In the rows, 128 means zero.
Each row is followed by its group and then its class within the group.
[131 141 222 118 139 128 102 152 121 133 124 114  95 109 117 128 151 161
 102 133 126 127 157 138 139 101 181 174 204 128 115 138 103 147 132 113
 121 158 193 111 134] => Siga/fave
[103 154 150 139 138 130 109 129 114 155 134 146 149 102 131 110 153 131
 127 120 141 148 126 127 129 103 121 136 142 101 142 144  97 123 113 121
 122 144 156  80 108] => nuv/Nume
[171 166 176 109 138 142  68 140 103 135 154 132 107 122 128 138 131 123
 111 128 124 144 123 141 131 113 120 153 198 115 141 117 103  91 130  88
 124 145 171 104 149] => Siga/topev
[ 66 131 156 123 137 131 111 109 182 123 147 130 153 116 141 134 177 138
 125 109 130 161 110 147 135 100 104 161  77 108 161 128 110 241  90 103
  97 109 141  88 146] => nuv/Nume
[ 87 157 190 127 136 130 127 130 132 130 141 123 140  99 134  99 127  93
  93 123 107 148 126 114 141 102 125 149 104  92 171 136 103 167 112  98
 126 140 140  96 110] => nuv/Nume
[ 72  99 154 159 140 123 113 113 102 108 139 133 151 121 151 137 131  96
 129 110 112 156 118 124 117 125 103 145  92 106 170 151  94 215  95 128
 120 147 141  89 113] => nuv/Nume
[141 169 180 105 130 114  86 113 132 153 148 113 151 114 137 114 129 135
 117 134 137 137 122 161 123 145 156 140 171 119  95 121 117  85 124  92
 111 146 165 122 125] => Siga/topev
[ 74 145 191 122 143 134 115 140 113 116 145 140 114 113 164 128 133 119
 128 119 125 151 119 128 143 121  88 169 107 110 190 150 105 203  95 111
 133 134 158  98 124] => nuv/pumil
[ 92 167 127 118 136 134 121 121 118 121 142 123 169 122 141 110 142 112
 124  88 122 144 119 120 130 111 114 154 105 104 171 133 115 205 108 102
 117 123 130 104 133] => nuv/Nume
[104 144 182 154 139 123  78 138 111  86 157 154  87 121 140 137 108 114
 139 103 128 105 105 120 124  83  97 146 120  88 183 129  99 150  85 105
 113 136 148  92 115] => nuv/pumil
[ 79 151 109 127 140 142 130 127 125 120 150 136 171 101 143 113 139 118
 128 119 127 113 133 115 145 109 123 155  86  97 180 133 111 164 105 105
 135 122 121 110 106] => nuv/Nume
[ 91 155 213 140 144 129 111 144 163 103 149 130 120 129 157  98 134  93
 112 104  97 139 117 114 138  97 118 164 126 109 198 146 111 156  85 112
 136 133 147  96 128] => nuv/pumil
[ 73 140 134 118 148 121  98 134 115 131 153 128 172 126 143 121 134  84
 152 102 125 152 114 110 115 120  69 130  52  89 173 135 108 148 105 109
 129 127 123  87 121] => nuv/pumil
[129 124 192 121 139 114 123 131 140 170 101  80 138 110 115  75 146 120
  94 141 135 143 162 152 132 129 165 163 156 154 105 127 122 165 142 128
 137 160 159 107 131] => Siga/fave
[200 152 128 104 128 104  89 114 147 143 134 125 153 128 118 126 144 143
  98 139 136 124 124 144 104 121 136 195 186 120 119 162 100 106 155  83
 135 148 208 113 136] => Siga/topev
[154 148 252 137 128 116  79 115 112 153 121 110 119 118 124 121 133  97
  63 138 144 168 129 153 117 137 131 124 193 129 111 126 114 127 154 110
 146 159 174 149 133] => Siga/fave
[ 91 155 223 109 137 120  83 121 113 128 150 110 135 107 134 113 134  96
  91 121 134 148 125 133 126 103 100 135 111 112 161 141 124 179 119  80
 175 145 150 103 128] => nuv/Nume
[ 98 133 197 120 141 128 104 135 117 103 149 134 108 117 133 109 126 110
  92 110 116 155 125 148 110 118 109 134 106 133 177 148  88 193 118 110
 127 137 133  68 125] => nuv/Nume
[179 170 155  97 139 142  35 138 122 139 142 141 101 128 115 123 132 128
  97 134 129 129 127 150 123 118 114 117 199 116 136 121 111  98 152  97
 123 143 183 102 107] => Siga/topev
[ 58 131 155 121 150 122 116 116 112 132 140 130 169 110 122 112 141 117
 125 114 135 150 130 119 122 109  93 161 105 106 177 148 114 188  87  96
 125 144 142  78 130] => nuv/Nume
[171 147 184 106 135 122  87 131 138 130 138 116 128 118 125 116 132 124
  70 122 132 122 138 129 110 121 138 156 186 133 139 126 116 123 145 106
 141 149 157 102 137] => Siga/fave
[169 170 205 128 121 114  81 119 105 145 145 102  72 112 125 131 122 139
  89 139 140 150 127 154 127 128 160 164 213 127 135 117 115 110 147  99
 129 165 173 123 128] => Siga/topev
[133 119 183 147 141 131  91 126 102 128  93 140 129 147 145 119 132 104
 123 124 131 150 122 137 146 118 119 141 120 102 148 124  97 168 119 117
 115 131 160  95 111] => nuv/Nume
[ 81 136 145 130 164 137 110 104 101 130 151 170 173 120 142 137 135 113
 142 105 118 165 134 124 127 109  80 133 102 112 191 113  92 189  92  88
 115 130 149  88 134] => nuv/pumil
[193 170 127 116 123 120  75 131 145 133 155 141  95 130 133 134 134 139
 132 124 114 115 102 170 139 116 142 155 200 116 143 116  96 142 117  92
 129 132 169  97 129] => Siga/topev
[190 137 209 123 126 121  87 149 101 138 104 107  87 111 118 139 110 119
  90 135 145 121 140 171 139 123 171 159 208 141 102  58 111  89 166  93
 128 146 181  96 126] => Siga/fave
[118 148 167 178 143 121 109 122 122 119 163 140 109 149 136  92 135 103
 122 113 126 154 124 114 121 131  92 177 152 102 173 143 108 161  79 106
 144 142 137  90 138] => nuv/pumil
[137 162 187 156 139 124  95 137 124  97 130 139 107 142 130 139 106 130
 111 119 118 133 121 100 122 101 100 180 137  90 182 115 118 200 106  76
 135 119 135 114 135] => nuv/pumil
[144 169 204 131 128 120 117 124 133 118 129 101  89 109 115  89 131 147
  79 136 143 132 125 140 111 127 145 144 210 141 127 117 122  45 128 116
 107 152 185 114 127] => Siga/topev
[ 82 150 157 113 136 140 111 143 130 118 148 138 140 123 166 124 148 127
 141 115 147 109 115 131 148 101 101 166 114  88 130 143 114 151 123  90
 113 139 146 124 129] => nuv/pumil
[ 99 117 130 115 144 130  86 136 108 133 113 131 147 120 126 127 154 108
 119 118 118 139 131 140 159 132  97 152  83 109 160 158 100 185 129 112
 122 140 129  79 116] => nuv/Nume
[176 176 194  85 135 130  78 131 123 143 132 112 138 112 129 142 132 132
 109 136 131 137 116 145 151 141 116 148 177 107 108 134 111  67 169  60
 137 153 155 120 122] => Siga/topev
[ 54 141 203 142 175 119 109 124 115 120 151 127 139  87  99 110 125 127
 129 121 120 137 110 107 171 101 142 195 127 103 164 137  87 176 100  91
 129 142 159 200 131] => nuv/Nume
[164 149 198 142 137 158  66 139 126 138 126 113  89 110 115 131 202 134
 106 144 145 129 112 149 129 121 158 136 193 126 118 138 118 115 163 105
 126 146 145 139 119] => Siga/topev
[ 66 149 174 125 135 135 105 122 122 112 138 144 107 141 139 108 137 105
 113 111 130 139 116 120 138 108  96 142 118  97 174 153 118 137 100 108
 121 146 136 104 129] => nuv/pumil
[144 145 136 132 147 123  76 118 128 118 152 145 143 118 150 112 138  70
 117 121 122 120 121 119 149 120 106 156 114  70 155 128 107 149 121  94
 119 143 129  96 114] => nuv/Nume
[201 147 173 109 134 123  83 140 122 138 140 136 128 122 138 105 157 136
  84 201 153 131 128 151 129 125 144 168 187 129 125 124 103 119 122  80
 125 154 175  89 127] => Siga/topev
[105 126 159 147 136 131 108 105 110 128 153 115 173 122 136 127 152 101
 107 121 102 175 124 120 119 109  98 164 108 105 175 158  86 216 106 106
 121 139 137 120 131] => nuv/Nume
[ 96 139 172 130 153 129  95 140 104 135 148 137 188  98 162 122 136 109
 127 104 134 146 123 121 128 109  76 121 103 108 151 145 107 116 114 110
 123 132 155 110 138] => nuv/pumil
[ 80 135 152  98 162 124 100 126 125 120 143 144 120 122 134 115 136 126
 127 106 127 138 120 137 138 132 107 144  97 107 160 153 109 208 101 112
 112 121 140  98 129] => nuv/Nume
[144 158 229 154 136 113 123 128 110 133 132 115 118 111 120 111 129 148
 101 138 119 127 147 144 110 124 150 147 160 149 169 122 104 131 146 102
 132 153 176  85 114] => Siga/fave
[ 88 150 125 121 162 133  84 118 128 148 143 149 146 130 142 126 134 119
 129 118 132 135 117 122 141 129  86 147 156 107 163 145 101 181  93 106
 104 126 149 103 143] => nuv/Nume
[111 144 117 121 142 129 100 133 125 127 144 141 175 117 141 115 159  70
 144 120 126 147 118 139 133 111  92 135 138 105 147 134 112 166  96 119
 130 141 122 110 132] => nuv/Nume
[185 154 221 121 132 112  94 141 122 119 118 104  92 143 111  92 112 138
  86 153 148 113 145 143  96 147 154 219 212 148 131 115 130 125 145  86
 128 152 173 120 120] => Siga/topev
[ 49 125 138 111 141 147 125 120 104 112 150 137 170 109 171 109 138 125
 149 122 126 160 130 126 138  99  84 152  80 117 131 145 100 186  96 101
 120 128 142  89 127] => nuv/Nume
[156 178 232 113 129 124  93 142 136 126 140 114 132 115 130  97 134 127
  78 146 127 144 129 150 145 135 149 152 180 140 141 131 117  92 169  91
 140 135 150  99 118] => Siga/fave
[183 145 117 142 119 120  98 131  86 155 145 145 162 122 143 115 139  89
 107 147 147 138 130 149 136 146 112 168 166 106 124 125 119  66 136  98
 128  94 148 124 119] => Siga/topev
[135 153 210 129 146 143  92 145 113 148 131 121 115 108 136 120 130 170
  95 156 123 124 140 124 137 114 143 167 182 124 126 126 116  78 120  98
 138 169 183  88 121] => Siga/fave
[164 159 174 114 150 117  54 155 135 117 171 138  75 117 114 111 136 142
 106 141 127 113 120 161 120 120 136 159 220 128 151 136 123 124 128 100
 131 137 152 102 135] => Siga/topev
[110 160 218 151 132 124 121 138 122 125 140 132 149 125 150 142 149 108
  87 117 130 159 119 121  99  92 108 151 100 114 176 146 106 232 112  73
 133 134 150 123 132] => nuv/Nume
[162 128 221 132 133 125  88 128 111 147 133 127 110 116 146 121 147 125
  74 163 126 143 144 143 129 114 124 137 174 118 121 127 109  63 159  85
 132 139 193  93 159] => Siga/fave
[120 132 176 119 146 141 116 137 110 128 174 143 147 123 156 110 139 119
 109 124 119 161 119 130 137 117 103 174 108 112 192 149 109 177  93  91
 137 128 150  97 104] => nuv/Nume
[164 162 169 121 137 120  78 130 134 144 108 132 109  97  64 144 138 129
  75 134 128 119 153 142 123 117 147 123 186 139 126 130 100  93 172 117
 131 150 147  94 137] => Siga/fave
[179 156 218 154 131 125 130 138 111 115 160 117 115 117 147 122 137 155
  95 136 136 143 133 165 131 124 192 189 184 111 135 119 120 118 135 104
 147 143 153 107 135] => Siga/fave
[ 87 146 222 110 121 116 135 134 119 133 115 119 151 119 144 118 127 142
 106 132 133 142 126 136 122 126 130 183 120 103 128 122 135 170 114  94
 127 156 144 112 131] => nuv/pumil
[187 159 234 142 116 100 116 102 126 127 132 124  91 131 139 109 152 177
 120 152 135 130 108 180 137 134 173 192 226 137 118 130 116 197  94  83
 125 141 200 134 131] => Siga/topev

Each row is followed by its group and then its class within the group.
[119 119  93 198 109 162 110 126 130 111 109 122 127  61 139 110 126 142
  98 155 154 142 137 127 137 129 107  75 130 102 161 113 105 145 126 133
 191 127 131 101 117] => batu/kezek
[121 115 121 194 111 150 115 118 124 106 150 133 113 105 136 119 137 155
 135 140 144 132 134 118 154 119 104 112 120 122 134 141 110 153 142 112
 155 130 125 146 112] => batu/kezek
[123 121 111 194 114 123 139 143 133 118 113 126 128 131 133 129 128 131
 147 146 134 127 114 139 237 152 142 157 142 139 112 172 107 137 160 101
 125 131 115 139 107] => Dulil/lig
[120 117  93 194 109 156 120 131 143 113  85 120 119  74 145 107 136 147
 117 143 150 138 139 118 166 125 120  91 119 133 135 136 114 132 127 131
 174 123 126  83 118] => batu/kezek
[114 124 150 130 119 113 136 125 125  99 114 138 123 165 132 140 114 137
 121 132 131 129 122 137 197 141 108 127 115 108 119 116 117 130 119 115
 125 141 120 128 114] => Dulil/lepuz
[127 136 134 167 123 108 131 116 131 124  98 140 128 159 138 127  96 135
 147 130 129 128 132 126 152 154 110 129 118 141 117 136 125 116 149 111
 145 134 113 116 121] => Dulil/lig
[116 141 119 143 111 134 113 127 131 111 122 150 121 109 125 110 140 158
 107 138 147 127 158 107 123 129 101  65 133 136 147 113 104 132 121 135
 157 133 138  75 128] => batu/Lapot
[126 118 112 218 121 144 129 142 131 127  99 116 144 117 128 131 124 134
 120 175 142 112 118 180 252 137 170 166 143 138 160 184  90 129 174 122
 148 110 117 153  99] => Dulil/lepuz
[115 135 116 185 119 123 128 118 155 114 117 157 127  73 152 121 122 132
 110 138 132  75 136 113 105 141 111  70 130 124 144 147 117 121 142 141
 182 118 126  88 129] => batu/Lapot
[117 132 146 156 141  87 138 111 139 125  96 162 140 153 145 138  84 125
 135 136 127 123 124 136 140 170 129 147 125 127 121 146 127 111 159 110
 138 118 102 115 119] => Dulil/lig
[106 145 140 182 104 124 124 119 139  94 145 142 119 107 148 118 133 142
 111 123 137 139 134 115 157 132  76  57 107 125 127 138 114 130 127 122
 171 135 122 114 112] => batu/kezek
[131 120  84 232 125 162 112 137 130 119 113 128 134  60 133 109 131 123
 122 154 149 136 134 124 130 128 141  89 146 133 170 171 116 143 161 138
 181 123 143 123 117] => batu/Lapot

Each row is followed by its group and then its class within the group.
[129 149 141 139 133 112 121 118 126  81  60  61 111 155 106 159 127 157
 146 150 144  82 142  51 139 177 127 165 131 113 115 109 131  94 139 105
 105 113 149 115 135] => [24]/bevol
[115 161 111 117 107 152 132  88 136 141 117 109  84 146 125 118 163 145
  91 126 119 126  95 105 125 186 117 148  81 112 119 122 132 144 135 107
  71 135 104 126 115] => [25]/mubib
[ 99 150 124 144 109 120 148 101 142 113  86  84  83 141 128 136 146 163
 104 143 120 141 126  80 120 196 130 153 102 110 123 105 133 110 144 118
  95 127 136 102 121] => [25]/fule
[ 99 140 120 148 100 119 171 128 162 139 111 131 154 132  94 136 140 130
 149 161 164 142 101  58 110 157 133 139 119 124 117 121 101 119 130 119
 127 141 145 118 112] => [23]/nogu
[138 168 109 122 118 135 107  91 107  98  79  77 124 142  95 122 136 148
 132 146 142  84 108  84 145 193 104 166 123  92 102 118 131 107 132 124
  90 118 119 119 125] => [25]/fule
[ 96 109  99 120 124 130 170 143 142 161 171 154  76 138 179 116 155 148
  73 111 111 154  97 144 127 127 160  99  78 135 161 136 114 147 137 133
  93 142 132 137 116] => [25]/kuvu
[114 115 152 125 125 106 145 145 125 106  89  93 143 123 126 155 117 150
 131 108 118 122 189 116 118 132 149 100 160 130 130 119 136 125 157 122
 161 107 140 108 143] => [24]/kub
